Here is a tiny trained network, its code and every weight. The questions are about switching its units off for an input and a class, where a switched-off unit gives its printed mean instead of its output.

import numpy as np


def w(rows, s, z=0):
    codes = np.array(rows[::2]) - 128.0
    scale = np.full(codes.shape[1], s)
    scale[-1] = z or s
    return codes * scale


def norm(h):
    return h / np.sqrt((h * h).mean(-1, keepdims=True) + 1e-5)


def f(y):
    return np.maximum(y, 0)


def log_softmax(a):
    a = a - a.max(-1, keepdims=True)
    return a - np.log(np.exp(a).sum(-1, keepdims=True))


def net(x, mask):
    res = np.array(x, float).reshape(1, 6) / 4 @ E
    u = 0
    for l in range(4):
        y = f(norm(res) @ A[l][:, :-1].T + A[l][:, -1])
        res = res + np.where(mask[u : u + 9], y, B[l][:, -1]) @ B[l][:, :-1]
        u += 9
    return log_softmax(norm(res)[-1] @ U[:, :-1].T + U[:, -1])


A, B = {}, {}
E = w([
[105,118,118,45],'x0',
[134,66,129,201],'x1',
[209,184,97,163],'x2',
[2,116,114,139],'x3',
[123,137,69,157],'x4',
[129,118,117,158],'x5',
],0.0088)
A[0] = w([
[155,100,202,109,74],'L0N0',
[186,65,164,73,4],'L0N1',
[144,107,204,147,107],'L0N2',
[138,91,174,144,193],'L0N3',
[162,90,4,96,229],'L0N4',
[136,136,152,151,133],'L0N5',
[140,137,110,174,56],'L0N6',
[134,197,175,61,5],'L0N7',
[178,126,129,191,152],'L0N8',
],0.015,0.0025)
B[0] = w([
[88,128,94,22,198],'L0N0',
[81,158,131,38,213],'L0N1',
[94,1,85,103,194],'L0N2',
[53,83,72,98,203],'L0N3',
[193,117,55,65,254],'L0N4',
[167,77,149,157,161],'L0N5',
[54,102,139,133,177],'L0N6',
[183,98,73,189,239],'L0N7',
[116,79,131,108,247],'L0N8',
],0.007,0.0053)
A[1] = w([
[88,255,92,151,171],'L1N0',
[183,158,180,135,101],'L1N1',
[70,161,225,78,105],'L1N2',
[86,203,85,187,35],'L1N3',
[146,81,130,253,143],'L1N4',
[132,119,236,223,185],'L1N5',
[117,152,113,125,3],'L1N6',
[146,90,107,23,112],'L1N7',
[204,109,124,63,119],'L1N8',
],0.0095,0.0056)
B[1] = w([
[47,53,254,160,173],'L1N0',
[87,190,175,134,138],'L1N1',
[49,84,209,132,161],'L1N2',
[65,132,158,68,141],'L1N3',
[127,19,20,169,187],'L1N4',
[184,81,7,141,155],'L1N5',
[203,13,53,54,128],'L1N6',
[100,153,77,138,253],'L1N7',
[28,220,141,146,220],'L1N8',
],0.0065)
A[2] = w([
[63,255,202,76,181],'L2N0',
[114,163,134,176,4],'L2N1',
[161,208,158,114,179],'L2N2',
[135,94,173,160,147],'L2N3',
[142,174,112,86,121],'L2N4',
[97,195,147,167,215],'L2N5',
[125,107,63,114,171],'L2N6',
[102,189,58,139,192],'L2N7',
[59,192,133,126,85],'L2N8',
],0.013,0.0031)
B[2] = w([
[152,17,144,189,224],'L2N0',
[126,70,121,124,130],'L2N1',
[200,92,125,102,169],'L2N2',
[124,170,66,129,148],'L2N3',
[153,190,128,125,188],'L2N4',
[76,53,105,141,159],'L2N5',
[152,176,116,121,255],'L2N6',
[179,87,160,102,235],'L2N7',
[145,10,165,188,186],'L2N8',
],0.012,0.0072)
A[3] = w([
[170,221,214,215,46],'L3N0',
[93,63,119,34,180],'L3N1',
[125,147,188,172,2],'L3N2',
[114,176,174,157,1],'L3N3',
[85,131,39,121,151],'L3N4',
[190,155,75,153,143],'L3N5',
[164,208,176,148,79],'L3N6',
[111,74,60,202,106],'L3N7',
[74,127,2,151,125],'L3N8',
],0.0091,0.0063)
B[3] = w([
[54,20,184,192,128],'L3N0',
[107,235,139,102,254],'L3N1',
[229,14,76,27,128],'L3N2',
[255,21,96,131,128],'L3N3',
[218,176,115,112,196],'L3N4',
[136,54,223,140,185],'L3N5',
[190,74,159,79,130],'L3N6',
[98,103,88,113,211],'L3N7',
[192,158,7,229,204],'L3N8',
],0.0067,0.0082)
U = w([
[141,168,171,173,94],'0',
[61,169,90,51,185],'1',
[168,57,45,202,223],'2',
[225,129,174,137,130],'3',
[52,64,175,156,202],'4',
[133,164,189,192,1],'5',
[104,249,183,181,12],'6',
[212,150,93,88,147],'7',
],0.016,0.0063)

Each question gives the input, the list of numbers given to net, and the class t.
The units are the neurons (one row each of A and B). Each row of codes is followed by its name. A weight is (code - 128) times the scale printed after its matrix; where a second scale follows, it is the last column's (A, B and U).
mask holds one flag per neuron, layer by layer. A switched-off neuron (its flag False) gives its mean, the last column of its row in B, instead of its output. The means were averaged over made-up inputs and are rounded, as every weight is.
A unit's drop is (log p(t) with every unit on - log p(t) with that unit switched off) / (log p(t) with every unit on - log p(t) with every unit switched off).
The circuit of an input: a set's keep is (log p(t) with only the set's units on - log p(t) with every unit switched off) / (log p(t) with every unit on - log p(t) with every unit switched off). Starting from the 12 units with the biggest drops (on a tie, the unit counted first), units are removed one at a time, each time the one whose removal leaves the highest keep (on an exact tie, the one counted first), for as long as the keep stays at least 0.8.
circuit, biggest first: the units of the circuit, biggest drop first
k most important neurons: the k neurons with the biggest drops, biggest first
top k neurons in layer l: the k neurons of layer l with the biggest drops, biggest first
input [-3,1,3,-6,-5,4], class 1: top neuron in layer 2 : L2N0
input [8,-6,-2,7,7,0], class 4: circuit, biggest first : L2N8, L1N0, L0N2, L0N0
input [5,-3,6,1,-7,0], class 2: 3 most important neurons : L1N8, L2N0, L0N4
input [-4,-3,4,7,2,4], class 4: 4 most important neurons : L1N0, L0N7, L1N3, L0N2
input [5,3,4,-1,-2,-5], class 7: 4 most important neurons : L0N4, L0N0, L0N7, L1N0
input [2,2,-2,-2,3,-6], class 3: top 3 neurons in layer 0 : L0N4, L0N2, L0N8
input [4,-4,-5,-4,-2,-3], class 4: 4 most important neurons : L2N0, L0N4, L1N8, L2N8
input [6,4,7,-2,-4,7], class 7: 2 most important neurons : L0N4, L0N8
input [8,-5,6,6,-8,-4], class 2: 2 most important neurons : L2N0, L0N7
input [6,-5,0,3,-3,1], class 4: 3 most important neurons : L0N2, L0N4, L3N8
input [-4,-8,-4,0,-4,-5], class 2: 2 most important neurons : L0N7, L2N0
input [7,1,7,8,7,6], class 7: 2 most important neurons : L0N4, L2N0
input [-1,3,3,-5,4,-4], class 3: top 2 neurons in layer 1 : L1N8, L1N5
input [6,-8,2,4,-6,-8], class 2: circuit, biggest first : L2N0
input [-8,-4,-1,-6,-8,5], class 1: 2 most important neurons : L0N2, L0N0
input [7,-1,-3,-6,-5,-1], class 1: top 2 neurons in layer 0 : L0N0, L0N1
input [7,4,-4,0,4,-8], class 7: top 2 neurons in layer 0 : L0N4, L0N6
input [2,-8,6,7,-8,1], class 2: top 2 neurons in layer 0 : L0N7, L0N6
input [2,4,-2,2,-8,5], class 1: 2 most important neurons : L0N2, L2N0
input [7,-7,6,2,-6,-8], class 2: top 2 neurons in layer 0 : L0N7, L0N4
input [1,-5,-4,-2,7,-1], class 7: top 2 neurons in layer 0 : L0N4, L0N7
input [1,-1,5,-2,1,-5], class 3: top neuron in layer 2 : L2N7
